Below is a small trained network, with its code and all its weights. Each question gives an input and a target symbol and asks what happens when units are switched off, that is, made to give their printed mean instead of their output.

import numpy as np


def w(rows, s, z=0):
    codes = np.array(rows[::2]) - 128.0
    scale = np.full(codes.shape[1], s)
    scale[-1] = z or s
    return codes * scale


def norm(h):
    return h / np.sqrt((h * h).mean(-1, keepdims=True) + 1e-5)


def f(y):
    return y / 2 * (1 + np.tanh(0.7978845608 * (y + 0.044715 * y**3)))


def softmax(a):
    e = np.exp(a - a.max(-1, keepdims=True))
    return e / e.sum(-1, keepdims=True)


def log_softmax(a):
    a = a - a.max(-1, keepdims=True)
    return a - np.log(np.exp(a).sum(-1, keepdims=True))


def net(x, mask):
    ids = ['ΓΔΞΠΦΨαβεζηθλμ'.index(c) for c in x.split()]
    T = len(ids)
    res = E[ids] + P[:T]
    u = 0
    for l in range(3):
        r = norm(res)
        for j in range(3):
            rows = slice(3 * j, 3 * j + 3)
            q, k, v = (r @ M[l][rows].T for M in (Q, K, V))
            z = softmax(np.where(np.tri(T) > 0, q @ k.T / 3**0.5, -1e9)) @ v
            o = O[l][rows]
            res = res + np.where(mask[u + j], z, o[:, -1]) @ o[:, :-1]
        u += 3
        y = f(norm(res) @ A[l][:, :-1].T + A[l][:, -1])
        res = res + np.where(mask[u : u + 4], y, B[l][:, -1]) @ B[l][:, :-1]
        u += 4
    return log_softmax(norm(res)[-1] @ U[:, :-1].T + U[:, -1])


Q, K, V, O, A, B = {}, {}, {}, {}, {}, {}
E = w([
[119,176,60,65,129,104],'Γ',
[147,135,87,77,101,106],'Δ',
[183,130,98,84,101,129],'Ξ',
[182,121,87,56,117,88],'Π',
[106,148,147,119,243,170],'Φ',
[200,112,106,96,127,119],'Ψ',
[74,94,37,164,86,96],'α',
[155,161,66,120,101,120],'β',
[213,142,74,80,95,106],'ε',
[181,180,128,49,172,190],'ζ',
[129,113,138,113,158,95],'η',
[82,115,149,86,177,58],'θ',
[57,139,234,177,21,161],'λ',
[125,250,237,216,125,195],'μ',
],0.017)
P = w([
[140,131,76,249,148,125],'0',
[129,96,116,137,173,120],'1',
[66,77,141,97,130,172],'2',
[121,144,63,181,119,80],'3',
[137,108,138,128,152,107],'4',
[80,101,134,75,138,172],'5',
[124,165,77,161,101,75],'6',
[146,120,156,118,134,103],'7',
[88,122,121,64,143,176],'8',
[122,181,106,147,80,64],'9',
[151,128,178,108,118,91],'10',
[89,136,112,51,151,184],'11',
[114,195,116,146,82,77],'12',
[154,129,184,103,120,97],'13',
],0.018)
Q[0] = w([
[109,245,168,146,164,211],'L0H1',
[114,145,130,183,229,95],'L0H1',
[190,206,111,69,152,125],'L0H1',
[133,148,145,165,152,92],'L0H2',
[138,112,151,166,136,107],'L0H2',
[190,141,99,178,134,127],'L0H2',
[115,111,104,106,143,198],'L0H3',
[178,141,168,138,165,65],'L0H3',
[192,136,110,203,152,98],'L0H3',
],0.011)
K[0] = w([
[126,182,155,153,144,202],'L0H1',
[73,133,137,151,254,109],'L0H1',
[184,165,117,72,143,164],'L0H1',
[136,169,104,159,152,187],'L0H2',
[154,155,97,108,87,82],'L0H2',
[146,138,84,159,105,109],'L0H2',
[117,146,106,109,149,178],'L0H3',
[173,130,141,98,147,84],'L0H3',
[158,60,100,137,159,102],'L0H3',
],0.016)
V[0] = w([
[176,195,129,86,131,16],'L0H1',
[103,166,139,189,211,67],'L0H1',
[150,255,115,83,129,177],'L0H1',
[103,204,109,98,92,116],'L0H2',
[114,94,146,82,135,130],'L0H2',
[209,85,165,191,143,170],'L0H2',
[147,200,168,106,54,126],'L0H3',
[159,68,105,110,121,60],'L0H3',
[112,185,174,150,132,122],'L0H3',
],0.0069)
O[0] = w([
[162,72,86,216,216,64,210],'L0H1',
[155,132,137,127,105,143,118],'L0H1',
[124,107,104,183,72,82,255],'L0H1',
[187,177,176,122,64,142,129],'L0H2',
[94,150,139,77,79,186,152],'L0H2',
[217,128,132,126,149,131,93],'L0H2',
[76,173,135,98,83,164,112],'L0H3',
[253,203,107,145,67,151,130],'L0H3',
[97,185,119,183,68,168,116],'L0H3',
],0.006,0.0041)
A[0] = w([
[150,116,50,188,67,254,145],'L0N1',
[19,115,197,108,194,124,95],'L0N2',
[96,103,85,64,77,223,253],'L0N3',
[142,137,227,197,104,118,106],'L0N4',
],0.0072,0.0053)
B[0] = w([
[63,49,125,81,255,79,142],'L0N1',
[209,211,185,136,210,169,179],'L0N2',
[67,38,133,114,209,58,253],'L0N3',
[175,138,125,181,122,167,131],'L0N4',
],0.008,0.005)
Q[1] = w([
[200,51,43,196,111,165],'L1H1',
[209,137,178,129,27,83],'L1H1',
[66,5,151,206,121,98],'L1H1',
[160,165,152,158,140,37],'L1H2',
[128,167,87,194,73,138],'L1H2',
[78,109,175,79,109,129],'L1H2',
[30,141,149,51,204,90],'L1H3',
[83,90,183,154,119,115],'L1H3',
[66,145,134,81,90,108],'L1H3',
],0.012)
K[1] = w([
[192,58,95,153,95,142],'L1H1',
[185,123,149,138,80,95],'L1H1',
[115,42,166,162,80,115],'L1H1',
[55,158,78,125,99,168],'L1H2',
[105,9,112,159,159,177],'L1H2',
[68,147,218,187,88,48],'L1H2',
[169,172,152,110,69,137],'L1H3',
[70,186,107,145,136,130],'L1H3',
[156,97,167,181,92,70],'L1H3',
],0.013)
V[1] = w([
[167,97,120,134,73,101],'L1H1',
[127,123,145,97,148,108],'L1H1',
[145,86,112,136,157,149],'L1H1',
[130,143,214,139,122,6],'L1H2',
[129,211,67,73,155,159],'L1H2',
[145,131,112,108,103,179],'L1H2',
[123,141,76,146,135,157],'L1H3',
[116,145,135,125,101,86],'L1H3',
[123,157,107,116,166,115],'L1H3',
],0.011)
O[1] = w([
[93,76,155,170,188,121,39],'L1H1',
[180,116,127,170,78,116,226],'L1H1',
[56,151,255,107,103,117,190],'L1H1',
[114,121,185,189,234,19,210],'L1H2',
[137,141,102,109,184,141,195],'L1H2',
[178,107,59,113,90,152,5],'L1H2',
[85,143,123,170,154,61,127],'L1H3',
[144,125,132,103,66,233,88],'L1H3',
[221,109,110,125,186,140,252],'L1H3',
],0.0065,0.0033)
A[1] = w([
[25,19,61,116,105,90,2],'L1N1',
[176,116,153,254,159,191,207],'L1N2',
[120,34,143,103,190,195,35],'L1N3',
[167,202,37,146,185,138,193],'L1N4',
],0.01,0.0032)
B[1] = w([
[140,215,173,104,140,176,163],'L1N1',
[127,140,3,98,159,116,163],'L1N2',
[100,211,65,133,46,123,171],'L1N3',
[101,147,163,112,65,45,255],'L1N4',
],0.012,0.0072)
Q[2] = w([
[136,120,153,157,25,160],'L2H1',
[82,93,85,59,115,134],'L2H1',
[91,106,201,160,129,138],'L2H1',
[139,105,67,245,48,94],'L2H2',
[117,196,79,127,205,56],'L2H2',
[83,46,39,91,205,130],'L2H2',
[98,147,65,118,216,65],'L2H3',
[161,145,76,165,131,148],'L2H3',
[94,117,106,113,94,210],'L2H3',
],0.012)
K[2] = w([
[70,111,108,141,169,78],'L2H1',
[135,159,230,117,133,121],'L2H1',
[72,164,95,185,62,160],'L2H1',
[72,43,88,21,215,94],'L2H2',
[209,192,221,134,130,9],'L2H2',
[225,44,149,160,44,161],'L2H2',
[125,107,54,42,195,88],'L2H3',
[107,107,60,175,136,112],'L2H3',
[118,156,97,150,92,171],'L2H3',
],0.011)
V[2] = w([
[98,107,169,70,89,104],'L2H1',
[130,114,107,66,170,211],'L2H1',
[205,254,132,149,136,168],'L2H1',
[33,68,149,63,167,127],'L2H2',
[116,198,148,254,166,181],'L2H2',
[96,64,186,165,78,163],'L2H2',
[192,186,169,139,100,132],'L2H3',
[30,164,99,182,89,58],'L2H3',
[180,144,35,42,183,92],'L2H3',
],0.0069)
O[2] = w([
[80,118,165,194,150,155,165],'L2H1',
[145,104,25,229,229,19,66],'L2H1',
[96,147,147,106,146,196,127],'L2H1',
[76,91,145,44,156,84,144],'L2H2',
[114,134,180,206,91,167,49],'L2H2',
[2,34,152,90,60,142,8],'L2H2',
[94,88,103,139,192,108,116],'L2H3',
[176,84,116,159,74,147,195],'L2H3',
[15,57,184,182,59,196,253],'L2H3',
],0.0067,0.0064)
A[2] = w([
[96,153,229,100,188,158,114],'L2N1',
[165,119,95,138,146,20,103],'L2N2',
[36,137,2,245,42,55,2],'L2N3',
[231,117,184,67,102,180,129],'L2N4',
],0.0095,0.0078)
B[2] = w([
[149,103,107,168,114,127,249],'L2N1',
[90,136,124,122,112,171,255],'L2N2',
[40,99,6,93,133,98,187],'L2N3',
[155,93,161,178,176,149,159],'L2N4',
],0.02,0.0061)
U = w([
[85,56,7,161,127,100,246],'Γ',
[130,201,151,134,44,27,185],'Δ',
[149,20,157,39,141,127,123],'Ξ',
[184,195,97,105,183,127,85],'Π',
[195,76,60,73,164,182,99],'Φ',
[78,82,159,145,237,37,23],'Ψ',
[15,56,240,102,85,191,3],'α',
[242,88,95,95,65,115,117],'β',
[102,189,153,235,82,195,44],'ε',
[189,190,230,51,127,148,153],'ζ',
[139,59,114,89,105,237,165],'η',
[202,183,69,156,102,154,78],'θ',
[112,60,136,209,70,121,131],'λ',
[107,142,120,11,201,238,142],'μ',
],0.014,0.0046)

Each question gives the input, a string of symbols that net reads in full, and the target symbol t.
The units are the heads (3 rows each of Q, K, V and O) and the neurons (one row each of A and B). Each row of codes is followed by its name. A weight is (code - 128) times the scale printed after its matrix; where a second scale follows, it is the last column's (O, A, B and U).
mask holds one flag per unit, layer by layer, with each layer's heads first. A switched-off unit (its flag False) gives its mean, the last column of its rows in O or B, instead of its output. The means were averaged over made-up inputs and are rounded, as every weight is.
A unit's drop is (log p(t) with every unit on - log p(t) with that unit switched off) / (log p(t) with every unit on - log p(t) with every unit switched off).
The circuit of an input: a set's keep is (log p(t) with only the set's units on - log p(t) with every unit switched off) / (log p(t) with every unit on - log p(t) with every unit switched off). Starting from the 12 units with the biggest drops (on a tie, the unit counted first), units are removed one at a time, each time the one whose removal leaves the highest keep (on an exact tie, the one counted first), for as long as the keep stays at least 0.8.
circuit, biggest first: the units of the circuit, biggest drop first
top k neurons: the k neurons with the biggest drops, biggest first
which heads matter: for each layer, one digit per head in row order, 1 if its drop is at least 0.15 and else 0, layers parted by /
input ζ θ θ Ξ ε, target β: circuit, biggest first	(L2N3, L1H2)
input η λ ε θ Γ ζ, target Ψ: top 2 neurons	(L0N3, L1N2)
input ζ λ θ μ θ ζ, target ε: circuit, biggest first	(L2H2, L1N3)
input λ ζ ε Γ ε η ζ θ ζ β, target Γ: which heads matter	000 / 000 / 000
input λ λ Φ, target α: which heads matter	100 / 011 / 010
input θ ζ μ ε μ Ξ Δ θ ε ζ θ λ Φ, target Γ: top 2 neurons	(L1N2, L0N3)
input Γ ζ θ θ μ α, target ε: circuit, biggest first	(L1N1, L2H2)
input Δ ζ ζ Ψ ζ Ξ, target μ: top 4 neurons	(L1N4, L1N3, L1N1, L2N3)
input μ ζ Γ θ Ψ α θ ζ α, target Ψ: which heads matter	000 / 010 / 000
input ζ ζ ζ Π Ψ θ Φ Ξ ε, target Π: which heads matter	100 / 100 / 110
input μ θ θ ζ θ ζ λ ζ Γ λ Γ θ, target α: circuit, biggest first	(L2H2)
input ζ θ ζ Π ζ θ Π λ, target λ: top 3 neurons	(L1N4, L2N1, L1N2)
input Γ α λ ζ ζ Ψ, target μ: circuit, biggest first	(L1N4, L1N1, L0N3)
input η ζ λ ζ ζ Γ, target μ: circuit, biggest first	(L1N1)
input ζ ζ Φ ζ, target Δ: top 2 neurons	(L1N4, L1N2)
input ζ μ Ξ, target ε: circuit, biggest first	(L1N1, L2H2, L1N2)
input θ ζ θ θ η ζ Φ θ θ θ λ, target λ: which heads matter	100 / 110 / 010
input Π Φ θ ζ ζ, target ζ: top 3 neurons	(L0N3, L1N4, L2N3)
input ζ λ λ Γ ζ Π, target μ: which heads matter	100 / 000 / 000
input θ λ θ ε ζ ζ Π θ ε θ ζ Π, target Ψ: circuit, biggest first	(L1H2)
input ζ η Π Π Φ ζ λ θ ζ, target α: circuit, biggest first	(L2H2, L1H2)
input ζ ζ Π λ, target Γ: top 3 neurons	(L1N2, L0N4, L2N3)
input Φ θ ζ ζ ζ λ θ, target Δ: which heads matter	100 / 000 / 000
input Φ ζ μ ε η α ζ, target Δ: which heads matter	000 / 000 / 000
input Π ε ζ ζ λ θ μ ζ Φ ζ Ψ β, target μ: top 3 neurons	(L1N1, L1N2, L1N4)
input ε ζ ζ Φ α Ξ θ ζ Π λ, target Γ: top 3 neurons	(L0N4, L1N2, L2N3)
input Φ θ Π ε λ ζ λ θ θ θ Φ ζ, target Ψ: top neuron	(L0N3)
input λ ζ ζ Φ ζ Δ λ ζ Ψ ζ Ξ, target η: which heads matter	100 / 100 / 000
